Below are the code and all the weights of a small trained network. Each question names an input and a target symbol and asks about switching units off, where a switched-off unit gives its printed mean instead of its output.

import numpy as np


def w(rows, s, z=0):
    codes = np.array(rows[::2]) - 128.0
    scale = np.full(codes.shape[1], s)
    scale[-1] = z or s
    return codes * scale


def norm(h):
    return h / np.sqrt((h * h).mean(-1, keepdims=True) + 1e-5)


def f(y):
    return y / 2 * (1 + np.tanh(0.7978845608 * (y + 0.044715 * y**3)))


def softmax(a):
    e = np.exp(a - a.max(-1, keepdims=True))
    return e / e.sum(-1, keepdims=True)


def log_softmax(a):
    a = a - a.max(-1, keepdims=True)
    return a - np.log(np.exp(a).sum(-1, keepdims=True))


def net(x, mask):
    ids = ['αβγδζθτ'.index(c) for c in x.split()]
    T = len(ids)
    res = E[ids] + P[:T]
    r = norm(res)
    for j in range(3):
        rows = slice(2 * j, 2 * j + 2)
        q, k, v = (r @ M[0][rows].T for M in (Q, K, V))
        z = softmax(np.where(np.tri(T) > 0, q @ k.T / 2**0.5, -1e9)) @ v
        o = O[0][rows]
        res = res + np.where(mask[j], z, o[:, -1]) @ o[:, :-1]
    y = f(norm(res) @ A[0][:, :-1].T + A[0][:, -1])
    res = res + np.where(mask[3:11], y, B[0][:, -1]) @ B[0][:, :-1]
    return log_softmax(norm(res)[-1] @ U[:, :-1].T + U[:, -1])


Q, K, V, O, A, B = {}, {}, {}, {}, {}, {}
E = w([
[197,37,195,161,139],'α',
[127,100,11,139,204],'β',
[181,105,111,144,69],'γ',
[123,95,122,155,65],'δ',
[200,113,90,148,77],'ζ',
[151,215,132,81,165],'θ',
[45,51,81,44,10],'τ',
],0.011)
P = w([
[168,37,65,2,247],'0',
[196,102,55,13,194],'1',
[143,95,71,51,132],'2',
[129,106,89,80,125],'3',
[118,120,99,100,116],'4',
[110,128,109,118,109],'5',
[104,140,119,126,102],'6',
[102,155,130,143,102],'7',
[94,176,140,147,90],'8',
[86,194,150,159,86],'9',
[89,204,153,174,76],'10',
[67,234,162,191,44],'11',
[108,206,153,190,59],'12',
],0.0065)
Q[0] = w([
[205,131,184,113,232],'head 0',
[249,180,102,244,11],'head 0',
[63,143,217,57,172],'head 1',
[82,66,157,247,193],'head 1',
[75,84,214,86,254],'head 2',
[20,102,173,70,103],'head 2',
],0.0082)
K[0] = w([
[77,41,200,2,129],'head 0',
[13,232,70,176,52],'head 0',
[254,6,152,81,192],'head 1',
[198,224,155,115,61],'head 1',
[139,3,10,45,189],'head 2',
[184,153,15,163,211],'head 2',
],0.0061)
V[0] = w([
[201,110,182,157,67],'head 0',
[190,152,2,165,131],'head 0',
[182,150,92,206,139],'head 1',
[238,95,170,104,97],'head 1',
[65,202,80,50,148],'head 2',
[177,136,234,62,151],'head 2',
],0.0083)
O[0] = w([
[215,100,25,162,160,161],'head 0',
[13,141,123,194,176,254],'head 0',
[115,42,101,135,159,110],'head 1',
[168,124,96,161,76,207],'head 1',
[255,118,88,104,202,124],'head 2',
[154,143,213,240,85,120],'head 2',
],0.0088,0.0051)
A[0] = w([
[107,255,108,90,198,156],'neuron 0',
[86,55,117,43,125,43],'neuron 1',
[117,198,168,129,133,43],'neuron 2',
[182,128,168,183,118,185],'neuron 3',
[158,22,134,50,193,64],'neuron 4',
[125,98,163,82,58,255],'neuron 5',
[64,134,148,189,103,232],'neuron 6',
[131,163,157,94,165,113],'neuron 7',
],0.0094,0.0048)
B[0] = w([
[79,185,156,113,75,220],'neuron 0',
[150,82,139,120,84,133],'neuron 1',
[95,81,92,215,81,124],'neuron 2',
[132,121,176,130,118,188],'neuron 3',
[173,79,90,250,183,127],'neuron 4',
[127,172,134,77,93,183],'neuron 5',
[102,150,183,124,131,254],'neuron 6',
[95,164,76,167,83,129],'neuron 7',
],0.011,0.0062)
U = w([
[96,123,128,208,44,39],'α',
[48,130,179,107,147,21],'β',
[85,75,59,232,37,55],'γ',
[151,83,50,47,41,161],'δ',
[84,106,56,196,193,213],'ζ',
[216,95,154,199,123,254],'θ',
[174,254,131,59,138,165],'τ',
],0.0099,0.0061)

Each question gives the input, a string of symbols that net reads in full, and the target symbol t.
The units are the heads (2 rows each of Q, K, V and O) and the neurons (one row each of A and B). Each row of codes is followed by its name. A weight is (code - 128) times the scale printed after its matrix; where a second scale follows, it is the last column's (O, A, B and U).
mask holds one flag per unit, heads first, then neurons. A switched-off unit (its flag False) gives its mean, the last column of its rows in O or B, instead of its output. The means were averaged over made-up inputs and are rounded, as every weight is.
A unit's drop is (log p(t) with every unit on - log p(t) with that unit switched off) / (log p(t) with every unit on - log p(t) with every unit switched off).
The circuit of an input: a set's keep is (log p(t) with only the set's units on - log p(t) with every unit switched off) / (log p(t) with every unit on - log p(t) with every unit switched off). Starting from all 11 units, units are removed one at a time, each time the one whose removal leaves the highest keep (on an exact tie, the one counted first), for as long as the keep stays at least 0.8.
units of the circuit, in order: the units of the circuit, biggest drop first
unit that matters most: the unit with the biggest drop
top k neurons: the k neurons with the biggest drops, biggest first
heads that matter: for each layer, one digit per head in row order, 1 if its drop is at least 0.15 and else 0, layers parted by /
input α τ δ, target τ: heads that matter => 010
input α γ τ τ γ, target τ: heads that matter => 010
input θ δ θ τ γ α θ β θ β, target τ: units of the circuit, in order => head 2; neuron 4; neuron 2
input ζ γ δ θ θ δ τ θ δ δ, target δ: heads that matter => 101
input γ ζ ζ θ α α α τ δ, target τ: unit that matters most => neuron 5
input γ θ ζ θ ζ δ, target ζ: heads that matter => 101
input γ β δ ζ δ α θ α β β β ζ, target β: units of the circuit, in order => head 1; neuron 6
input ζ τ β γ, target β: units of the circuit, in order => head 0; neuron 6
input δ δ δ, target δ: units of the circuit, in order => head 2; neuron 0; neuron 1
input ζ ζ α α ζ δ θ τ α θ θ θ δ, target θ: heads that matter => 001
input τ τ δ β α δ τ θ δ, target θ: heads that matter => 101
input θ δ β τ δ τ τ θ θ τ, target τ: units of the circuit, in order => head 2; head 1
input γ γ θ θ α θ, target θ: units of the circuit, in order => head 2; head 1; neuron 5
input α θ β β δ, target β: heads that matter => 100
input δ ζ θ τ β β ζ β θ ζ, target θ: units of the circuit, in order => head 2; neuron 0
input α α β ζ, target β: heads that matter => 000
input β ζ θ γ δ β θ τ ζ β δ, target β: unit that matters most => neuron 6
input α θ ζ δ τ γ, target τ: top 2 neurons => neuron 2; neuron 1
input τ θ θ θ τ, target τ: units of the circuit, in order => head 1; head 2
input τ ζ θ θ θ γ α θ α γ θ γ, target θ: heads that matter => 100
